Below is a small trained network, with its code and all its weights. Each question gives an input and a target symbol and asks what happens when units are switched off, that is, made to give their printed mean instead of their output.

import numpy as np


def w(rows, s, z=0):
    codes = np.array(rows[::2]) - 128.0
    scale = np.full(codes.shape[1], s)
    scale[-1] = z or s
    return codes * scale


def norm(h):
    return h / np.sqrt((h * h).mean(-1, keepdims=True) + 1e-5)


def softmax(a):
    e = np.exp(a - a.max(-1, keepdims=True))
    return e / e.sum(-1, keepdims=True)


def log_softmax(a):
    a = a - a.max(-1, keepdims=True)
    return a - np.log(np.exp(a).sum(-1, keepdims=True))


def net(x, mask):
    ids = ['αβεζηθλμπστφψω'.index(c) for c in x.split()]
    T = len(ids)
    res = E[ids] + P[:T]
    u = 0
    for l in range(3):
        r = norm(res)
        for j in range(2):
            rows = slice(2 * j, 2 * j + 2)
            q, k, v = (r @ M[l][rows].T for M in (Q, K, V))
            z = softmax(np.where(np.tri(T) > 0, q @ k.T / 2**0.5, -1e9)) @ v
            o = O[l][rows]
            res = res + np.where(mask[u + j], z, o[:, -1]) @ o[:, :-1]
        u += 2
    return log_softmax(norm(res)[-1] @ U[:, :-1].T + U[:, -1])


Q, K, V, O = {}, {}, {}, {}
E = w([
[34,111,213,228,179,109,163,109],'α',
[142,138,111,143,128,148,153,165],'β',
[203,226,190,185,247,208,126,51],'ε',
[147,143,101,91,102,86,156,152],'ζ',
[79,146,160,131,110,150,162,175],'η',
[116,57,137,222,213,86,139,122],'θ',
[118,136,178,141,213,175,185,57],'λ',
[126,102,119,148,133,146,158,172],'μ',
[155,115,114,119,138,167,172,141],'π',
[95,85,114,33,104,135,78,204],'σ',
[145,117,83,109,112,142,180,164],'τ',
[173,153,139,254,222,147,126,94],'φ',
[122,98,116,111,119,129,171,156],'ψ',
[144,165,96,120,120,127,161,152],'ω',
],0.017)
P = w([
[170,56,210,87,88,123,83,104],'0',
[138,131,127,86,222,46,241,229],'1',
[110,198,55,179,101,186,129,82],'2',
[212,103,149,204,152,252,114,146],'3',
[146,117,125,97,242,51,213,188],'4',
[107,190,54,165,123,169,113,79],'5',
[196,72,147,217,116,250,141,181],'6',
],0.02)
Q[0] = w([
[80,128,99,176,104,141,95,64],'0.h1',
[199,49,123,100,92,128,47,114],'0.h1',
[114,121,85,87,163,126,160,131],'0.h2',
[66,160,7,91,45,173,82,144],'0.h2',
],0.012)
K[0] = w([
[124,116,101,126,118,124,117,52],'0.h1',
[226,122,124,145,70,157,119,225],'0.h1',
[143,63,111,125,107,80,99,112],'0.h2',
[74,150,51,42,199,177,4,151],'0.h2',
],0.012)
V[0] = w([
[80,163,150,189,103,181,70,156],'0.h1',
[177,102,105,170,40,112,32,106],'0.h1',
[102,159,143,33,114,154,78,195],'0.h2',
[103,142,180,185,88,95,98,1],'0.h2',
],0.0094)
O[0] = w([
[90,141,178,184,111,218,151,100,110],'0.h1',
[214,104,172,202,155,161,99,121,3],'0.h1',
[95,250,123,172,114,74,61,234,173],'0.h2',
[117,114,230,17,115,120,119,1,56],'0.h2',
],0.0097,0.0064)
Q[1] = w([
[137,142,107,56,161,121,192,153],'1.h1',
[68,155,32,159,69,169,150,10],'1.h1',
[118,155,159,141,191,83,229,131],'1.h2',
[185,160,90,26,102,152,155,155],'1.h2',
],0.013)
K[1] = w([
[156,89,151,142,115,61,144,109],'1.h1',
[89,112,133,157,248,119,117,79],'1.h1',
[109,86,157,50,166,116,142,88],'1.h2',
[135,117,174,64,120,142,108,167],'1.h2',
],0.015)
V[1] = w([
[75,57,148,201,147,74,114,134],'1.h1',
[70,88,133,129,8,124,176,138],'1.h1',
[80,56,107,146,95,100,112,135],'1.h2',
[149,95,143,114,132,162,84,172],'1.h2',
],0.016)
O[1] = w([
[89,46,68,179,32,78,180,92,109],'1.h1',
[47,49,100,188,185,107,53,124,129],'1.h1',
[184,245,144,92,150,128,153,96,97],'1.h2',
[107,106,170,189,179,128,171,19,252],'1.h2',
],0.013,0.0043)
Q[2] = w([
[184,142,160,189,35,128,101,99],'2.h1',
[197,120,154,176,100,168,23,117],'2.h1',
[214,48,97,108,252,80,204,131],'2.h2',
[35,187,88,179,81,99,73,82],'2.h2',
],0.012)
K[2] = w([
[114,157,98,141,73,129,155,136],'2.h1',
[124,138,105,122,174,173,134,173],'2.h1',
[202,96,118,126,149,6,101,41],'2.h2',
[111,142,69,122,172,120,128,158],'2.h2',
],0.017)
V[2] = w([
[167,104,119,81,154,13,69,115],'2.h1',
[147,146,251,179,51,155,26,163],'2.h1',
[98,135,238,152,121,3,127,56],'2.h2',
[123,90,222,89,69,166,108,140],'2.h2',
],0.011)
O[2] = w([
[8,177,25,69,158,196,130,112,77],'2.h1',
[189,81,110,98,156,164,140,62,196],'2.h1',
[183,109,166,221,112,154,60,96,248],'2.h2',
[80,151,196,216,80,205,127,144,169],'2.h2',
],0.014,0.011)
U = w([
[149,107,172,140,75,138,40,85,243],'α',
[203,93,140,130,59,136,180,181,121],'β',
[121,30,108,140,149,161,215,198,8],'ε',
[103,177,66,80,102,201,151,64,181],'ζ',
[116,54,121,98,199,58,111,114,125],'η',
[59,79,48,129,17,117,131,77,173],'θ',
[36,122,159,124,186,169,113,142,94],'λ',
[132,103,104,166,27,23,161,106,68],'μ',
[124,181,201,142,218,80,195,111,23],'π',
[157,87,8,160,148,201,164,92,2],'σ',
[127,202,64,162,151,91,87,195,113],'τ',
[146,89,181,46,130,124,166,121,109],'φ',
[75,180,109,193,155,50,91,61,82],'ψ',
[176,208,137,86,107,203,163,130,61],'ω',
],0.015,0.0079)

Each question gives the input, a string of symbols that net reads in full, and the target symbol t.
The units are the heads (2 rows each of Q, K, V and O). Each row of codes is followed by its name. A weight is (code - 128) times the scale printed after its matrix; where a second scale follows, it is the last column's (O and U).
mask holds one flag per head, layer by layer. A switched-off head (its flag False) gives its mean, the last column of its rows in O, instead of its output. The means were averaged over made-up inputs and are rounded, as every weight is.
A unit's drop is (log p(t) with every unit on - log p(t) with that unit switched off) / (log p(t) with every unit on - log p(t) with every unit switched off).
The circuit of an input: a set's keep is (log p(t) with only the set's units on - log p(t) with every unit switched off) / (log p(t) with every unit on - log p(t) with every unit switched off). Starting from all 6 units, units are removed one at a time, each time the one whose removal leaves the highest keep (on an exact tie, the one counted first), for as long as the keep stays at least 0.8.
units of the circuit, in order: the units of the circuit, biggest drop first
most important unit: the unit with the biggest drop
which heads matter: for each layer, one digit per head in row order, 1 if its drop is at least 0.15 and else 0, layers parted by /
input σ τ η η π ζ η, target ε: most important unit -> 2.h2
input η α ω, target θ: which heads matter -> 11 / 10 / 00
input θ φ π, target β: which heads matter -> 11 / 11 / 10
input τ π λ π μ, target τ: units of the circuit, in order -> (1.h2 0.h1 2.h1)
input ζ η ζ, target ψ: which heads matter -> 11 / 10 / 11
input η σ η, target τ: which heads matter -> 01 / 00 / 00
input σ ε η λ η, target σ: units of the circuit, in order -> (2.h1 0.h2 1.h2)
input η θ σ ε η η, target ω: units of the circuit, in order -> (1.h1 0.h1)
input η η φ, target β: units of the circuit, in order -> (2.h1 1.h2 1.h1)
input ζ η σ η σ, target ζ: which heads matter -> 10 / 00 / 10
input λ η σ σ τ, target λ: units of the circuit, in order -> (0.h2 2.h1 2.h2 0.h1)
input η ζ η μ ω η, target λ: which heads matter -> 11 / 10 / 01
input φ ζ η, target β: units of the circuit, in order -> (0.h1 2.h1 2.h2 1.h2)
input ω λ θ ζ η η, target μ: most important unit -> 1.h1
input ψ α η η α μ, target θ: which heads matter -> 10 / 10 / 00
input ε ψ ζ, target ω: which heads matter -> 10 / 10 / 00
input λ σ π η ζ π, target τ: units of the circuit, in order -> (0.h2 2.h1)
input σ η θ η η, target σ: units of the circuit, in order -> (2.h1 0.h2)
input σ λ η, target ζ: which heads matter -> 10 / 00 / 10
input η π τ η ψ, target η: which heads matter -> 00 / 10 / 00
input σ α τ π σ ω, target τ: units of the circuit, in order -> (0.h2)
input ψ η π, target α: which heads matter -> 11 / 10 / 01
input ω λ η ζ τ, target ω: which heads matter -> 11 / 11 / 11
